[[34, 72, 21, 46, 71, 69, 80], [41, 32, 72, 35, 37, 75, 71], [89, 96, 42, 91, 34, 36, 89]] value 21
[-641, 59, -561, 539, -426, 498] value -561
[[388, 219, 674, 663, 427, 756], [778, 582, 649, 477, 678, 368], [625, 580, 585, 671, 589, 530]] value 674
[[6, 8, 4, 2], [8, 4, 3, 5], [7, 6, 4, 7]] value 4
[70, 38, 431, 210, 503, 762, 384] value 431
[1, 5, 2, 8, 7] value 2
[-30, -42, 26, 47, -1] value 26
---
-25    9   14  -13
 46   22   30   27
-> 46

136  168  181   92  154  210  130
136  168  179   42    5  152  130
-> 154

858   97  661  837  694  328 -> 694

 383   108   499  -505   533   601   565 -> 533

9001  3353  2778  6035  4845  5987  4717 -> 4845

87  28  12  71  22
76  37  27  70  45
-> 22

 33  -36  -34   18    5 -> 5

3  8  6  3  2  4  7
2  7  6  4  1  4  7
5  7  3  3  2  0  4
-> 2

66  16  92  52  46 -> 46
---
[[ 48   3   5 -27 -35]
 [ -4  -7   2  -2 -64]
 [ 18 -45   7 -18  36]] out 18

[-21 -38  68  77 -11  34 -16] out -21

[  4  -3 -67   2  49  32 -29] out 4

[[-59  22 -15  30 -40 -33]
 [-36  23  10  17 -25 -17]] out -36

[[ 12 -42  15  62]
 [-49  -3   6 -39]
 [ 59  36  16  58]] out 59

[[ 16  11  61  17 -24 -18]
 [ 22 -71  11   1  19  21]] out 22

[[ 60 -25 -30 -26  35  22  56]
 [ 20 -15 -17   6  31 -18  35]
 [  5 -16   9  -6  17 -31 -23]] out 5

[-32  26  61  75] out -32

[ 63  73 -24  -1] out 63
---
[[ 0.382 -0.174 -0.175 -0.707 -1.652 -0.875]
 [-0.378  1.182  1.521  1.444  0.051  0.279]
 [ 0.168 -1.131 -1.336 -0.700 -0.311  0.411]] Out: -1.652

[ 0.150  0.035 -0.107 -0.104 -0.013] Out: -0.013

[[ 14.9 -16.0  18.2  -8.1]
 [ -3.1 -13.2  -3.5  -9.2]
 [ -0.2  -4.2   1.7  -5.7]] Out: -3.1

[[ 100.10  113.75  -35.90   60.42   73.56]
 [ 119.62  152.53 -232.80    6.06   20.31]
 [  96.16  126.55  -59.65   46.32   68.53]] Out: 73.56

[[-136.1 -104.4  114.2  113.7 -101.7]
 [-146.2  173.6 -124.9 -188.3 -159.8]
 [-154.2 -135.7  -61.2  221.7  -17.2]] Out: -101.7

[[ 176.0   55.5  -86.7 -118.0  215.5  111.9]
 [-145.7  123.7  222.8  120.7  -58.4  -97.9]] Out: 215.5
---
[[-36 -69  21 -33  10 -38 -32]
 [  0 -54  29  20  23  -8  -1]
 [-27  17  20  38  21  15  30]] out 21

[[-10 -21  52  39 -49  -5 -29]
 [-19 -66  51  40  -2 -28 -20]
 [-23 -53  36  38  -4 -23 -11]] out -4

[[ 45 -47 -62 -56 -33]
 [ 43 -45 -50 -50 -32]
 [-34  14  25  25 -11]] out 25

[[-47  55  54 -53]
 [ 53 -53  47  55]
 [-54  54  51 -52]] out 54

[[-31  63  23  61 -63 -55]
 [ 58 -54 -62  22  58  48]
 [ 64  62 -27  60  65 -57]] out 60

[[ 32  70 -31  -2  63  54]
 [-63  34   9  -1  21  27]
 [ 13  33  46   5   5  66]] out 5
---
[[-24   0 -39 -76 -42]
 [-70 -23 -43  50  11]
 [ 39  20  30 -73 -32]] gives -39

[ 42  24  62 -47  50 -26 -10] gives 50

[[  4  25 -21  18   2  49 -36]
 [ 15 -63  -6 -67  12 -35  -2]] gives 2

[66 62 49  1] gives 62

[[ 23  10  11  63 -38  42  40]
 [ -2  -6 -17   0  -3 -70 -41]] gives -38

[  2  36 -48   6 -57] gives -48

[-56   0 -53 -29] gives 0

[[ 60  -8 -52 -28 -74  49   3]
 [-13  42 -12   4 -20  77   0]
 [-38  15 -10  24   8   7 -40]] gives -74

[-27   0  -9  -4  55  39] gives -4

[ 35  61 -31  67 -50   7  16] gives -50
---
array([212, 240, 660, 453, 758]) 240

array([2294, 7440, 8405, 3675]) 3675

array([[6, 7, 7, 9, 2, 1, 2],
       [7, 9, 6, 0, 5, 9, 2]]) 1

array([-42, -31,  13,  31,  33]) -31

array([[ 38, 106, 204, 214, 138,  65,  37],
       [ 86, 197, 223, 150,  88,  52,  69],
       [ 86,  95,  70,  67,  89, 152, 178]]) 38

array([[2, 4, 8, 1],
       [4, 5, 6, 4]]) 2
---
[[7279 5027 8043 2778 8560 3864 8114]
 [4443 6637 6095 5547 5297 7315 5022]
 [6539 6712 5178 2398 6311 1739 6460]] 8114

[4414 7125 5740 5893 7824 1576] 7125

[  5 -42  26 -45   8  28 -44] 26

[ 429 -557 -294  584   64] 429

[2917 7821 1645 9657 4402 9198 2219] 9198

[6 5 1 4 7 4] 6

[[240 222 141 146 164 174]
 [234 212 190 210 223 247]
 [ 77 182 182  58 130  93]] 240
---
 -2.018    3.807  -19.440   16.536    8.392    1.824   -4.375 → 3.807

 -8.4  -17.5    0.9    6.1   -1.5   10.0 → 0.9

 0.061   0.094  -0.139  -0.038   0.182  -0.106 → 0.061

  6.8   10.5   -8.2    3.7  -11.3 → 3.7

 -9.13   10.84   17.24    6.68  -15.36 → 6.68

 181.2   -31.5  -122.2   -52.9     5.1   -85.2  -101.2
 -94.1   -68.9   -38.4   -65.9   -65.2   -57.9   -43.1
→ -31.5
---
Q: [ -6.383   3.007  -4.974  11.147 -11.381]
A: -6.383
Q: [ -2.02  10.28 -11.80  16.85  -2.87  -7.64]
A: -2.02
Q: [-1.413  0.774  1.658  1.258  1.158 -0.298]
A: -1.413
Q: [-0.15 -0.01 -0.07  0.00  0.15]
A: -0.15
Q: [  9.6  -7.3 -15.8  -9.2  -9.6]
A: 9.6
Q: [ 0.959 -1.396  1.373 -0.646]
A: 0.959
---
[-66 -39  19   6] ⇒ 6
[52 55 46 53 60] ⇒ 60
[ 47  57 -38 -32 -34 -28 -61] ⇒ -61
[ 28   3  59 -12 -16 -30] ⇒ -30
[-62 -55  38   4 -35] ⇒ -35
[ 51 -15  -8  76] ⇒ 76
[ -2 -66 -23 -52 -10  30] ⇒ 30
---
[   7.460 -182.408  -47.175 -165.790  115.378  -76.138   24.481] => 24.481
[-0.15 -0.09  0.08  0.14] => 0.14
[ 10.5 -17.7  12.5  14.2  -5.0  15.2] => 15.2
[-1.329  0.732  0.460  1.335] => 1.335
[ 1.178 -1.312  0.354  0.015 -1.502] => -1.502
[ 147.5  150.9   17.2   54.9 -152.1 -144.4] => -144.4
---
[50, 7, 75, 63, 74] Answer: 7
[5, -45, -185, -710, 844, -339] Answer: -45
[5, 2, 4, 8] Answer: 2
[24, -46, 45, 38] Answer: -46
[76, 60, 12, 56, 19] Answer: 60
[205, 97, 169, 212, 162, 50, 167] Answer: 97
[905, 235, 498, 532] Answer: 235
